Below are the code and all the weights of a small trained network. Each question names an input and a target symbol and asks about switching units off, where a switched-off unit gives its printed mean instead of its output.

import numpy as np


def w(rows, s, z=0):
    codes = np.array(rows[::2]) - 128.0
    scale = np.full(codes.shape[1], s)
    scale[-1] = z or s
    return codes * scale


def f(y):
    return y / 2 * (1 + np.tanh(0.7978845608 * (y + 0.044715 * y**3)))


def softmax(a):
    e = np.exp(a - a.max(-1, keepdims=True))
    return e / e.sum(-1, keepdims=True)


def log_softmax(a):
    a = a - a.max(-1, keepdims=True)
    return a - np.log(np.exp(a).sum(-1, keepdims=True))


def net(x, mask):
    ids = ['αβγδεζηλμπστφω'.index(c) for c in x.split()]
    T = len(ids)
    res = E[ids] + P[:T]
    u = 0
    for l in range(2):
        r = res
        for j in range(3):
            rows = slice(2 * j, 2 * j + 2)
            q, k, v = (r @ M[l][rows].T for M in (Q, K, V))
            z = softmax(np.where(np.tri(T) > 0, q @ k.T / 2**0.5, -1e9)) @ v
            o = O[l][rows]
            res = res + np.where(mask[u + j], z, o[:, -1]) @ o[:, :-1]
        u += 3
        y = f(res @ A[l][:, :-1].T + A[l][:, -1])
        res = res + np.where(mask[u : u + 12], y, B[l][:, -1]) @ B[l][:, :-1]
        u += 12
    return log_softmax(res[-1] @ U[:, :-1].T + U[:, -1])


Q, K, V, O, A, B = {}, {}, {}, {}, {}, {}
E = w([
[103,54,123,166],'α',
[135,37,201,95],'β',
[36,162,167,86],'γ',
[8,141,82,107],'δ',
[43,191,56,67],'ε',
[183,185,201,96],'ζ',
[122,76,46,136],'η',
[69,121,38,115],'λ',
[130,119,29,61],'μ',
[143,35,146,166],'π',
[157,56,98,140],'σ',
[44,110,169,149],'τ',
[88,83,188,136],'φ',
[69,80,90,157],'ω',
],0.017)
P = w([
[108,162,118,246],'0',
[67,94,101,75],'1',
[70,83,96,82],'2',
[74,77,96,85],'3',
[73,73,94,85],'4',
[71,71,93,85],'5',
[70,68,94,87],'6',
[67,69,94,83],'7',
[64,66,97,87],'8',
],0.012)
Q[0] = w([
[68,71,188,152],'0.h0',
[59,26,155,48],'0.h0',
[191,143,150,162],'0.h1',
[143,79,75,125],'0.h1',
[170,52,159,84],'0.h2',
[211,173,247,59],'0.h2',
],0.013)
K[0] = w([
[121,179,111,141],'0.h0',
[245,218,178,151],'0.h0',
[88,59,103,71],'0.h1',
[112,154,114,169],'0.h1',
[223,113,129,62],'0.h2',
[166,191,205,156],'0.h2',
],0.013)
V[0] = w([
[45,178,7,192],'0.h0',
[2,95,206,149],'0.h0',
[103,48,177,23],'0.h1',
[145,130,17,179],'0.h1',
[45,49,148,68],'0.h2',
[121,113,159,139],'0.h2',
],0.0072)
O[0] = w([
[80,148,178,2,210],'0.h0',
[101,249,56,176,173],'0.h0',
[166,235,78,134,65],'0.h1',
[105,79,161,84,189],'0.h1',
[114,95,55,218,254],'0.h2',
[148,156,121,146,111],'0.h2',
],0.0073,0.0087)
A[0] = w([
[163,108,32,133,159],'0.n0',
[183,140,111,65,132],'0.n1',
[100,129,83,39,2],'0.n2',
[125,186,196,43,93],'0.n3',
[104,107,170,239,165],'0.n4',
[178,70,112,250,106],'0.n5',
[131,206,96,120,56],'0.n6',
[172,172,119,160,162],'0.n7',
[109,100,180,196,183],'0.n8',
[198,75,109,143,85],'0.n9',
[57,108,87,138,48],'0.n10',
[154,55,36,67,96],'0.n11',
],0.011,0.0095)
B[0] = w([
[42,84,248,80,195],'0.n0',
[134,176,106,217,128],'0.n1',
[189,75,156,176,174],'0.n2',
[40,227,82,120,141],'0.n3',
[138,114,45,108,178],'0.n4',
[163,192,34,10,168],'0.n5',
[147,59,91,116,130],'0.n6',
[86,131,169,87,129],'0.n7',
[139,107,37,107,182],'0.n8',
[188,147,83,2,132],'0.n9',
[90,84,151,223,216],'0.n10',
[64,238,149,77,251],'0.n11',
],0.0067,0.013)
Q[1] = w([
[133,27,74,193],'1.h0',
[163,143,99,83],'1.h0',
[230,66,142,213],'1.h1',
[251,121,167,170],'1.h1',
[48,122,122,116],'1.h2',
[45,190,111,143],'1.h2',
],0.012)
K[1] = w([
[195,101,219,249],'1.h0',
[146,140,59,85],'1.h0',
[43,57,100,70],'1.h1',
[87,37,145,86],'1.h1',
[195,129,125,146],'1.h2',
[172,177,156,158],'1.h2',
],0.013)
V[1] = w([
[108,62,125,147],'1.h0',
[125,182,114,163],'1.h0',
[65,62,117,216],'1.h1',
[154,19,150,82],'1.h1',
[207,124,53,169],'1.h2',
[140,133,248,165],'1.h2',
],0.013)
O[1] = w([
[146,198,126,96,188],'1.h0',
[120,63,178,114,89],'1.h0',
[61,62,26,169,144],'1.h1',
[109,176,25,48,93],'1.h1',
[187,122,68,112,107],'1.h2',
[10,206,135,165,1],'1.h2',
],0.011,0.019)
A[1] = w([
[14,163,131,120,77],'1.n0',
[87,10,83,203,95],'1.n1',
[81,190,125,71,117],'1.n2',
[109,200,61,85,79],'1.n3',
[62,86,149,18,66],'1.n4',
[143,118,254,33,66],'1.n5',
[153,49,164,202,130],'1.n6',
[19,204,169,222,9],'1.n7',
[106,118,42,184,154],'1.n8',
[214,129,102,101,37],'1.n9',
[113,73,223,108,99],'1.n10',
[87,163,63,59,11],'1.n11',
],0.0083,0.011)
B[1] = w([
[130,134,104,199,219],'1.n0',
[50,119,151,88,252],'1.n1',
[160,197,120,197,201],'1.n2',
[121,140,203,98,182],'1.n3',
[166,88,35,150,230],'1.n4',
[162,219,87,122,204],'1.n5',
[137,203,184,76,235],'1.n6',
[235,34,117,112,202],'1.n7',
[167,140,146,70,185],'1.n8',
[25,158,148,214,224],'1.n9',
[163,138,70,202,205],'1.n10',
[119,173,255,171,188],'1.n11',
],0.0078,0.017)
U = w([
[94,100,12,84,78],'α',
[237,119,101,125,18],'β',
[49,154,235,181,80],'γ',
[47,81,133,181,27],'δ',
[148,97,143,223,75],'ε',
[145,196,218,153,114],'ζ',
[11,203,126,176,216],'η',
[91,91,31,184,106],'λ',
[145,173,36,180,149],'μ',
[182,81,2,125,25],'π',
[117,202,77,33,210],'σ',
[2,158,171,93,77],'τ',
[147,72,160,97,254],'φ',
[17,128,53,130,107],'ω',
],0.0091,0.0094)

Each question gives the input, a string of symbols that net reads in full, and the target symbol t.
The units are the heads (2 rows each of Q, K, V and O) and the neurons (one row each of A and B). Each row of codes is followed by its name. A weight is (code - 128) times the scale printed after its matrix; where a second scale follows, it is the last column's (O, A, B and U).
mask holds one flag per unit, layer by layer, with each layer's heads first. A switched-off unit (its flag False) gives its mean, the last column of its rows in O or B, instead of its output. The means were averaged over made-up inputs and are rounded, as every weight is.
A unit's drop is (log p(t) with every unit on - log p(t) with that unit switched off) / (log p(t) with every unit on - log p(t) with every unit switched off).
The circuit of an input: a set's keep is (log p(t) with only the set's units on - log p(t) with every unit switched off) / (log p(t) with every unit on - log p(t) with every unit switched off). Starting from the 12 units with the biggest drops (on a tie, the unit counted first), units are removed one at a time, each time the one whose removal leaves the highest keep (on an exact tie, the one counted first), for as long as the keep stays at least 0.8.
circuit, biggest first: the units of the circuit, biggest drop first
top k neurons: the k neurons with the biggest drops, biggest first
top k neurons in layer l: the k neurons of layer l with the biggest drops, biggest first
which heads matter: for each layer, one digit per head in row order, 1 if its drop is at least 0.15 and else 0, layers parted by /
input ζ μ φ σ ζ σ, target ζ: circuit, biggest first => (0.h2, 1.h1)
input ζ ζ σ γ φ φ φ φ, target ζ: circuit, biggest first => (1.h1, 0.h2)
input δ φ γ φ, target δ: which heads matter => 100 / 011
input η σ φ ζ φ μ, target μ: which heads matter => 111 / 011
input π σ λ ω η α γ φ, target π: circuit, biggest first => (0.n11, 0.n5, 1.h2, 1.h1)
input ε μ φ φ η, target ε: top 2 neurons => (1.n7, 0.n11)
input ζ σ μ β γ, target γ: circuit, biggest first => (0.h2, 1.h1, 1.h2)
input β α σ σ, target β: circuit, biggest first => (0.n5, 1.h1, 0.h0, 1.h2)
input β φ π σ μ, target β: which heads matter => 110 / 011
input μ σ μ μ γ σ, target μ: top 3 neurons in layer 0 => (0.n11, 0.n3, 0.n10)
input σ σ β ω ε ζ α, target α: which heads matter => 110 / 101
input ε ω τ π φ, target ε: which heads matter => 111 / 011
input φ φ φ μ π λ τ, target φ: top 2 neurons in layer 0 => (0.n11, 0.n4)
input ζ ε ε γ σ σ π β ζ, target ζ: circuit, biggest first => (0.h2, 1.h1)
input μ μ ζ β η τ, target τ: top 3 neurons in layer 0 => (0.n11, 0.n0, 0.n5)
input μ η σ σ φ φ η, target μ: which heads matter => 101 / 011
input φ φ ε φ β σ μ μ ε, target φ: which heads matter => 100 / 001
input φ α σ, target φ: which heads matter => 100 / 011
input φ φ φ π η ε σ ω, target φ: which heads matter => 100 / 011
input η σ γ λ φ, target η: top neuron => (1.n11)
input δ η η σ η β ω, target δ: top 3 neurons => (1.n7, 1.n1, 0.n11)
input φ φ π φ φ γ λ σ, target φ: which heads matter => 110 / 011
input φ μ γ, target φ: which heads matter => 100 / 001
input α σ σ φ σ ε, target α: top 3 neurons => (0.n11, 0.n0, 0.n4)
input φ ε ζ α, target α: top 3 neurons in layer 0 => (0.n5, 0.n11, 0.n4)
